B, the same points and some others measured another way; then each row and its match in B:
B (72 x 36):
[[ -20  174  218  184  -12  242 -154   22 -188  244 -137  130   95  231
   -52   92  -50 -139  -11  -34    3   45  -11  195  124  -50  218  223
    36  288 -329  -94   79   57 -282 -130]
 [  50 -223 -141  -32  173 -228  160  -58   56  -97   16 -207 -172 -418
    67   16  185  172   -8 -116  -38  188   26 -109   77 -126 -144 -102
  -213 -274   29    0  -81  -60  257  -47]
 [ -24 -349   46 -232  312 -702  -33 -177 -346   12 -163 -126 -775 -191
   -46  477 -317  204  235  125  -62  -34  -86 -336  757 -165  166  -42
   127 -124 -304 -474   29 -272 -609  260]
 [ 158  232  -12  151   71  151  -43   58  113  146  -79 -122   51  -32
   -48  -93  -58   67   48  -30  141  210  -88    8  -24   55  -44  309
  -138 -106   88   15  -88  138  227 -204]
 [ 124  173  -23   65  150    1  -41   47  -26  268  -50  -11  -64   85
    53   38  -52  -33   56  -61   17  194 -142    0  193  -17   24  182
     0   45 -147 -127  -44   86  -77 -147]
 [  74  124 -165   10  291 -326  -31  -26 -100   19 -118  -44 -388   97
    98  187 -289  -74  348   -5  -87  114 -197 -241  292  -46   50   98
    56   31 -243 -333  -74  -60 -103  -99]
 [  80  288  -64  213  198  354    9  -19   58  116 -194  -76  160   13
    97  -83  244  -70  -46 -102  -16  234 -202   14  -62 -224  -82  296
  -168  206   46   -7  -24  286  227 -411]
 [  13  216 -205   18  206   13   18   53  120 -363 -143 -260 -327 -182
    83  227 -272 -110  376   35  -27  164 -215  -81   18   18    3  313
   -64 -187  -37  -97 -129  147  336   13]
 [  -2  241  -87   67  228   -2  -75    0  -82  -91 -191  -67 -283   93
    93  239 -235 -175  315   23  -87   96 -233  -78  176  -76  119  272
    46  134 -249 -245  -36   98  -46  -87]
 [   6  -91  170  158   15  -94 -169  -39 -232  153 -105  138 -178   85
   -11   63 -117  -11  116    0   21   54   18  -47  233   18  231  210
     6  183 -307 -231   46 -159 -245 -148]
 [  58  203 -170  -29  239  -40   -5   73   -1  -24  -66 -100 -320   15
   208  255 -157 -206  280  -26 -103  220 -284  -23  236  -20   65  249
    67   21 -269 -208  -64  160    0  -17]
 [ -19  -44   57  192   -8  -17  -28  -24  -62  -10  -45   43   74  -35
   -62  -72   -2   15   49  -97   -2   40  159   33  -85  -21   52  -13
  -146   17 -150  -10   -9 -152  120 -154]
 [  99 -504  134  322 -316 -198 -107   63    0   53  223  210   35 -310
    26 -430  107  182   21 -145  189  232  388  -17 -219  406  107  111
  -287 -215  -87   79  -69 -447  467 -293]
 [-120  252   57  102  156  153  -20  -64 -102 -175 -255 -112  -12   79
  -128  237 -178  -98  131    9  -84  -95  -26   70   18 -235   82   65
   -35  123 -174  -72   22   78  -77  -11]
 [  34    4  -80  127  138   58   36  -19   15   -9  -75  -51  -36 -145
   126  -24  166  -34   38 -106  -54  209  -78  -32   -4 -113  -31  130
  -149   40  -75  -47  -35   68  214 -239]
 [ -51 -159  -46  171  192  119   70 -129 -110  -17 -147   28    6 -209
   227  -27  493  -66 -101 -164 -182  200  -87  -39   37 -352  -29   54
  -204  299 -137  -87   49   72  125 -381]
 [ 103  128  -86  140   20  127   30  102  146   46   53  -65  111  -90
    73 -109   64  -50   41 -133   37  239   -3  112 -148   84  -54  139
  -153 -126  -48   91  -87   79  367 -166]
 [ 260 -314   42  -19 -171 -468  -94  203   -9  425  363  137 -276 -118
    92 -105 -188  114  100  -92  190  316  140   38  286  534  144   86
    27 -391 -294 -103  -99 -325  -36   97]
 [ 109 -509  280  -77   27 -464  -19 -146 -248  460   18  -19 -227 -269
  -208   21  107  464 -263   -9  158   51  220 -114  532  -71   58 -138
   -91 -226  -68 -135   59 -315 -478   83]
 [ -21 -246   75  239   12   26   88 -131  -30   11  -65    2  248 -262
   -80 -259  384  194 -211 -181  -16   65  258  -13 -189 -225 -106 -160
  -341    7   53  113   12 -146  277 -327]
 [  40  -34  -33  180   18   20   24    6   43  -32   -6  -25   63 -145
    22 -128   92   26   39 -126   10  154   84   14 -131    7  -28   42
  -191  -70  -55   37  -58  -60  310 -208]
 [ 136   44  -71  101  160  104   60    1   43  283  -31  -32   67  -94
   151 -110  326   18 -125 -149  -10  307 -132    9   84 -133 -100  141
  -151   66  -23  -20  -29  154  127 -314]
 [ -31   26 -138  199  199  142   53  -74  -12 -144 -154  -21  -20 -140
   212  -30  270 -129   83 -134 -153  191 -131  -69  -82 -235  -36  144
  -186  220  -98  -75  -19  107  299 -370]
 [ 201   41 -154 -131  180 -168  124  121  107  329  149 -137 -143 -125
   150   75   78   26  -41 -146   -5  328 -141   68  278   35  -99  -12
   -17 -263 -127  -35  -90  115    0   62]
 [-109   47  158  404 -202  343 -183   42  -76 -217  -96  185  170   57
     9 -114  -43 -211  176  -77    8   38  164  179 -335  132  241  310
  -146  243 -268   29   14 -101  323 -299]
 [ -67  137  137  245  -56    9 -199   26 -181  -61 -112  155  -46  249
   -90   82 -385 -171  296   -1   -8  -62  104   62  -21  121  267  171
    32  177 -382 -160   12 -189  -92  -88]
 [   8   61   79  -28  -93   60   15  181  -37  222  181   50   84   60
    24  157  -40 -169  -50 -148  -53  120  119  397   92  134  138  -98
    59  -96 -434   67   16  -15 -161  226]
 [ -79 -188   90  366  -90  222  -56  -32 -132   15  -28  254  236  -48
   170 -227  399 -149  -78 -211 -108  149  155  117 -224  -81  118   68
  -213  361 -278   20   60 -119  230 -451]
 [   6  578   23  -86  222  265   87   43   67   98 -186 -315  146  164
  -271  325 -262  -44  -22   -2  -10  -59  -96  261   99 -234  -58  -22
    34 -134  -49   77  -20  315 -197  239]
 [ -41 -234   13  243  120  -14   59 -177 -103  -14 -142   32  103 -210
    38 -186  392  107 -115 -161  -82   89  112 -130  -87 -303  -77  -81
  -295  177  -11  -32   24 -120  204 -425]
 [ -77   20  -90  172  146  -21  -28  -67  -48 -342 -179  -69 -204 -121
    63   85 -110  -91  295  -15  -86   59  -49 -131  -68  -91   66  163
  -126   73 -135 -138  -45  -52  261 -188]
 [ -11  442  -67   13  -43  180   74  212  210 -153   83 -209  202   69
  -190  139 -392 -157  166  -97   14   -7  142  367 -253  164  -15  -82
   -32 -373 -154  224 -111   81  264  288]
 [   2   15   62  206 -150  168   14  123   29  110  144  120  300   13
    34 -152  133 -124  -76 -208  -20  138  212  304 -225  119   54  -58
  -136    1 -261  156  -13  -72  217 -112]
 [  95 -237  312  184 -293 -206 -238  104 -186  370  164  258  -41   87
  -135 -116 -249   92   41  -38  215   74  303  130  154  414  299  134
     8  -99 -353  -85   13 -385 -212    6]
 [  47 -111  131  403 -282  173 -123  135  -36  257  197  375  369  117
   116 -387  210 -162  -60 -257   25  207  282  256 -316  267  147   66
  -166  192 -348   99    0 -220  280 -389]
 [ 109 -227  182   11   29 -205  -36  -42 -169  439   20   43  -83  -87
   -59    8  112  203 -178  -65   75  130   92   12  352  -36   66  -10
   -52  -49 -170 -105   41 -133 -329  -40]
 [ 100   53   30  -67  131  -37   80   32  -34  356   31  -85   30  -22
   -23   91  105   63 -160 -118   -7  153  -17  134  248 -118  -38  -78
   -28  -96 -150  -14    1   77 -208   44]
 [  -9  107  -69   34  116   73  117   16   61  -38  -27 -146   91 -121
   -22   56   76  -19  -26 -125  -65   98   31  123  -51 -134  -80  -89
  -133 -117  -80   75  -41   73  163   -9]
 [ 112  294    9   66   44   58  -77  123   65  128  -34  -86  -43   98
   -75   73 -310  -43  172   -2  109  134  -67   83   64  160   70  251
    10 -141 -113  -28  -78   74   41   12]
 [ -75   91  117   87   48  -92  -96  -19 -176  -40 -129   11 -110  138
  -153  198 -335  -60  199   10  -36  -93   91   35  113  -23  180   -1
    28   47 -313 -152   11 -153 -209   63]
 [ -26  538 -223  -49  229  396  288  102  292 -156  -55 -383  357  -75
   -69  155   92 -143  -87 -192 -143   78  -58  342 -262 -298 -268 -208
  -155 -224   51  300  -90  393  359  111]
 [-171    9   65  154   36  -99  -58  -82 -126 -415 -199  -71 -138  -54
  -200  165 -362  -11  309   28  -41 -170  185  -52 -104  -48  142  -10
   -90  -50 -179  -84  -23 -219  104   38]
 [  11   16  146  131 -117 -113 -187  113 -172  154   55  196 -147  201
     3  100 -331 -154  232  -34   29   55   93  124  144  266  302  158
   107   59 -472 -173   10 -205 -205   27]
 [ 132  347  -53   10  169    8  -31   56  106    7 -134 -248 -162   -7
  -135  139 -375   64  222   62  139  115 -148  -49  111   59  -19  286
   -28 -251   64  -65 -117  135   97   32]
 [   0  830 -134 -135  346  405  167   79  201  -51 -242 -476  186  168
  -228  406 -287 -135   40   -7  -75  -33 -239  283    6 -328 -167   -1
    27 -180   38  136  -70  524  -30  265]
 [ -20   43   63  146  -57   79   -2   48   -6    3   18    9  131  -12
   -72  -14  -44  -44   21 -109    6   46  163  172 -116   48   63  -18
  -108  -61 -192   70  -24  -79  120  -38]
 [ 104 -233  -66  129  -46 -161   31   66   63   42  147   22  -62 -265
   120 -182  128   66   40 -157   50  260  112  -14  -58  174  -13   45
  -193 -204  -87   27  -86 -163  353 -166]
 [  46  608   30  -83  211  253   64   49  133   35 -213 -407  104   89
  -361  301 -390   70   18   62   99  -63  -94  198   65 -163  -76   81
    -4 -284   98  113  -63  315  -88  265]
 [  43  208   96   95   39  341   70   60  -23  462   28   49  425  148
    12  -42  356 -102 -343 -226  -76  151   39  360   18 -202  -30 -102
   -68  186 -219  128   61  196 -152 -145]
 [  95  277   96   -7   67  218   44   88   10  438    8  -68  252  128
  -100   72   75  -10 -233 -120   29  118    0  305  132 -100  -15  -29
   -12  -21 -155   91   21  187 -220   43]
 [-106   50   50   12  154  -88  -21  -66 -206  -45 -153  -17 -167   66
   -42  284 -158 -103  131  -28 -141  -64   -3   38  215 -186  138  -50
    46  129 -352 -184   39  -57 -287   65]
 [-155   51  -87  110  158  156   38  -62  -14 -496 -221 -183 -171 -254
    76  222   -5 -143  227   -8 -139   47  -86    0  -93 -194   49  197
  -137   36 -111  -41  -19  104  301  -60]
 [-124 -202    9  215  104  -99  -30 -163 -124 -383 -222  -51 -189 -256
   -26   17   -1   62  201   -9  -57  -16   89 -201  -74 -160   62   99
  -214   57  -62 -122  -11 -186  246 -228]
 [ -12  410 -340  -90  451  297  312  -14  192  -96 -158 -360  129 -149
   177  217  349 -166  -91 -191 -271  205 -312  125  -31 -522 -305 -120
  -142    6   26  102  -61  494  247  -84]
 [-123 -665  157  274  -45 -389 -148 -201 -375 -156  -89  278 -353 -246
   130  -74  148   73  164  -54  -79   39  214 -269  142  -31  259   64
  -155  262 -356 -305   80 -505  -30 -340]
 [-116   67   64  207 -117   88 -117   79  -53 -296  -25   49  -23   19
   -37   86 -290 -200  300  -38  -33  -19  152  155 -188  177  212  133
   -45   -6 -335  -11  -29 -151  214    9]
 [ -37 -437  140  234 -119 -124  -45  -59 -191  124   73  242   29 -150
   104 -185  302   23  -87 -188  -44  135  257   25   -6   19  134  -67
  -176  149 -313  -56   49 -310   35 -269]
 [  34  102  179  247 -136   72 -225   92 -139  174  -22  221  -11  245
   -27  -24 -264 -141  186  -22   86   81   73  120   41  241  281  292
    41  154 -363 -128    8 -136 -103 -141]
 [ -41   74  110  113  101  -17 -125  -47 -208   52 -180   38 -167  125
   -20  176 -173  -79  156   12  -33   14  -61  -24  211  -82  190  188
    36  200 -294 -225   36  -48 -240  -90]
 [  10  -62 -133  109  322 -101   42 -132 -129   19 -183  -12 -206  -99
   218   44  241  -49   79 -100 -169  190 -201 -224  193 -316  -39   86
  -108  252 -143 -248   -3   34    7 -360]
 [  28  210    2   78  183  320  -17   23  -37  140 -162  -63  -24   -3
   168  148  199 -164  -33  -61  -72  228 -267  126  157 -197   51  322
   -27  229 -172  -85   25  315  -49 -175]
 [  15   26  203  210  134  -27  -99 -172 -243  281 -256   76   62  156
  -191  -38   10  154  -68  -24   36  -46   57 -120  174 -257   67   46
   -98  267  -95 -172   68 -114 -305 -301]
 [  64  377 -265 -162  210   97  232  197  217   61  130 -240   72  -14
   125  231  -12 -219   21 -193 -156  212 -133  309   19  -65 -144 -175
    13 -254 -215  118  -99  285  133  224]
 [ -36  302 -288  -74  332  -62  120    8  135 -438 -170 -364 -318 -171
    28  326 -313 -103  381   17 -112   73 -215  -98   23 -136  -88   99
   -50 -247  -28  -88 -139  170  297  117]
 [  87  418 -114 -163  267   59  139   84   94  177  -52 -289  -17   52
   -67  290 -149  -46    1  -53  -43  109 -170  167  220 -161 -105  -42
    47 -208  -95    8  -66  278 -139  214]
 [  51 -265 -210  -73  178 -350  203   12  -16  164  184   21 -102 -201
   265    2  320  -28  -51 -263 -210  249   34    4  167 -118 -113 -349
   -93  -89 -293  -73  -45 -124   40  -49]
 [  -8 -125 -144  234  207 -166  -38 -103 -160  -34 -118  163 -191    8
   280  -70  158 -137  216 -136 -181  182 -108 -245   59 -154   50   94
  -108  336 -275 -293  -14 -127  117 -472]
 [  87  199   67   76 -211   39  -64  271   89  188  240   66  141  162
   -75   -3 -345 -137  125 -115   98  120  191  362 -104  412  147   24
    40 -262 -344  110  -82 -101   84  181]
 [ 142  209  -54  -85  121  -27   46  125   85  232   52 -170  -67  -17
   -19  136 -135    8   26  -55   51  190  -82  127  189   60  -32   65
    10 -246 -108   -3  -77  123  -44  128]
 [-150  121   63   21  101   39   -3  -57  -64 -381 -219 -234 -162 -133
  -195  318 -317  -17  213   65  -27 -135   49   61    6 -121  102   79
   -48 -136 -123  -30  -14   -7   33  189]
 [ 127  234  -60  -36  172   74   37   70   90  143  -58 -206  -91  -73
    -8  132  -77   24   26  -23   55  201 -160   66  165  -28  -46  192
   -34 -177  -17  -13  -68  206   32   32]
 [ 112 -708  109  241 -165 -392  -85  -49 -129  136  163  228 -191 -407
   144 -344  295  249  -26 -138  119  275  266 -197   61  231   98   86
  -264  -92 -118 -103  -24 -467  252 -354]]
Rows of B count from 0, top down.

[ 207  226  -72   21   14   -7   32   -7   43  -35 -146  -37   22 -219
  285    8  -86   77  437 -222  -71   92   72  -51  154  150 -101] : 33
[ 200  -59   78  -48   38   25 -102  148   60   42  181   76  -74   41
 -189   57  -70  -31   46  -60   59  185   29 -199   26  189   79] : 40
[-228 -257   87   -4  188   76  294 -188 -238  -61  -34  138   49   31
  -14   99  185  -63  -30  -77  140 -331   25  -52 -243 -162  175] : 66
[ 132   83  116  164 -436  -57   50  -51   88 -265  -95  -43 -113 -108
  199 -133 -310  251  161   17 -138  221   39  130  317  230 -230] : 28
[-111 -131  -23   -7  322  346  190 -118   73  144 -194  290   88  232
   82   75  -92   52 -172  232   28  -89   67  188  139 -248  369] : 6
[  94  -52    2  -37   53   -2  -87  136  -84   83  183    8  -57   78
 -126   77  -14  -64   17  -91   83  102  -41 -140  -46  159  220] : 37
[ -27   45   -3 -158   53  308  319  -61  298   51  -78  284   63   68
  250 -110  -97   -1 -109  354  -60   17  -32   50  138 -106   85] : 3
[ -25 -256   19   17  -28  -54  -89   22 -505 -122  169 -104  -65   22
 -188  119  213 -145   -9 -164   72  -80 -134 -144 -227   84  308] : 54
[  50  186  -15  -48  -82   93  308  -99  149  -23  -94  100   35  -77
  341 -141    2   70   89  107  -75   32  -44   40   89   30   49] : 38
[ 418  261 -162 -199    4   38 -175  215  -12   59  136  -89  -14 -203
  134  -23   97 -166  348 -110 -104  284 -141 -292   40  270  105] : 31
[-125 -200  248 -112 -204 -135  228   91   78  -30  452  109 -118  121
 -248  -47   53  -78 -271   41  206   -5 -101 -273 -291  213   16] : 1
[  12 -370  389  128 -132   73  143 -151   44 -283   41  218 -104   40
 -288    7  -98  134 -149   49   61   32  145  -63   21   23 -147] : 29
[  29 -160  300  335  138  -41  108 -209  204 -193 -339  182   -6 -138
  -32  170 -420  353  413 -401  108  -79  498   76  260   23 -478] : 48
[ 271   -4   11    0  340   74  -91   29   13   48  -77   81   31 -157
  -55  179   -6  -23  395 -325   52   47  187 -225   30   72  -22] : 32
[ 219   23 -146 -126 -368   22 -265  204 -389 -133  245 -222 -125  -25
   32  -74   89 -176   15  125 -165  282 -357 -102   37  273  307] : 69
[ 288   57   64 -182  255  158   99   67  158  178  178  191   21   14
 -124  -10  226 -106  -28   -7   63  148  -17 -298 -119   76  283] : 12
[  96   57   77  117   43 -243   22   -8  -40 -113  -53  -81  -12 -300
   86  140 -108   74  588 -564  113  -74  221 -214  -51  233 -368] : 26
[  51  -26  363   13  -44   54  537 -257  372 -163  -36  323    0 -122
   45 -146   57  167  -17   33   55  -44  169 -140  -68    1 -251] : 16
[  94  219 -444 -123  312   48 -226  160 -385  202 -100 -198  108 -123
  331  189   94 -217  493 -289  -31  -60 -122  -65   -2   58  366] : 42
[-113  -40   47   86    4 -117   26   68   47   56   48   21  -44   51
   18  115 -280   85  159 -213  148  -37  118   -7   36  150  -62] : 36
[ 288  -11   75   43  544  207   81 -166  123    7 -328  235  126 -243
   29  187   32   61  490 -340   30  -59  353 -168   82 -106 -122] : 34
[-119 -280  250   51   61   95  333 -221  -52 -139  -18  226    3   48
 -115   18  134   50 -168   38   93 -173   66  -41 -152 -115   91] : 22
[-156   11  121   80  -17   20  402 -195  137  -52 -146  161   39   -5
  232  -44  -89  168   43   -8   56 -147  108  107   23  -36  -47] : 4
[  55   -1   20  216   -5   85   55 -207 -101 -213 -413   19   27 -166
  267   60 -210  219  379 -169 -108  -40  186  201  291  -35 -133] : 0
[ 140  -48  -77   45 -210   79 -167   29 -323 -198  -39 -117  -65  -48
   93  -12  -46  -13  120   33 -149  147 -135   51  162  119  161] : 13
[-322 -312  292  141 -100  -53  414 -245  -94 -179   15  171  -32  101
  -73   10   29  125 -207  -15  158 -272   85   52 -185  -79   18] : 59
[-269   28  209   47   22 -248  471  -71  240  143  182  148  -13   83
   23   -3  -34  136  -38 -236  312 -196  122  -97 -273  131  -30] : 23
[ -60  -50   97  149 -272  -25  196 -208 -164 -313 -188  -23  -23 -159
  237  -68  -67  142  179  -56  -84  -80   24  109   98   42 -153] : 58
[-110 -154   45  -84  140  115  176  -19  -27   49   79  164   20  107
  -27   57   36  -63  -89   62  108 -118  -18  -74 -112  -51  188] : 14
[ 159   58  -38   56 -296  -63  -84   -1 -277 -256  -37 -179  -70 -200
  177  -47  -17   21  285 -119 -140  119  -98  -26   99  207  -42] : 39
[-415 -102   74   56 -769 -474  160   81 -410 -289  413 -327 -199    4
  113 -113  -67  -32  -83 -105  112 -134 -312  -47 -288  374 -106] : 2
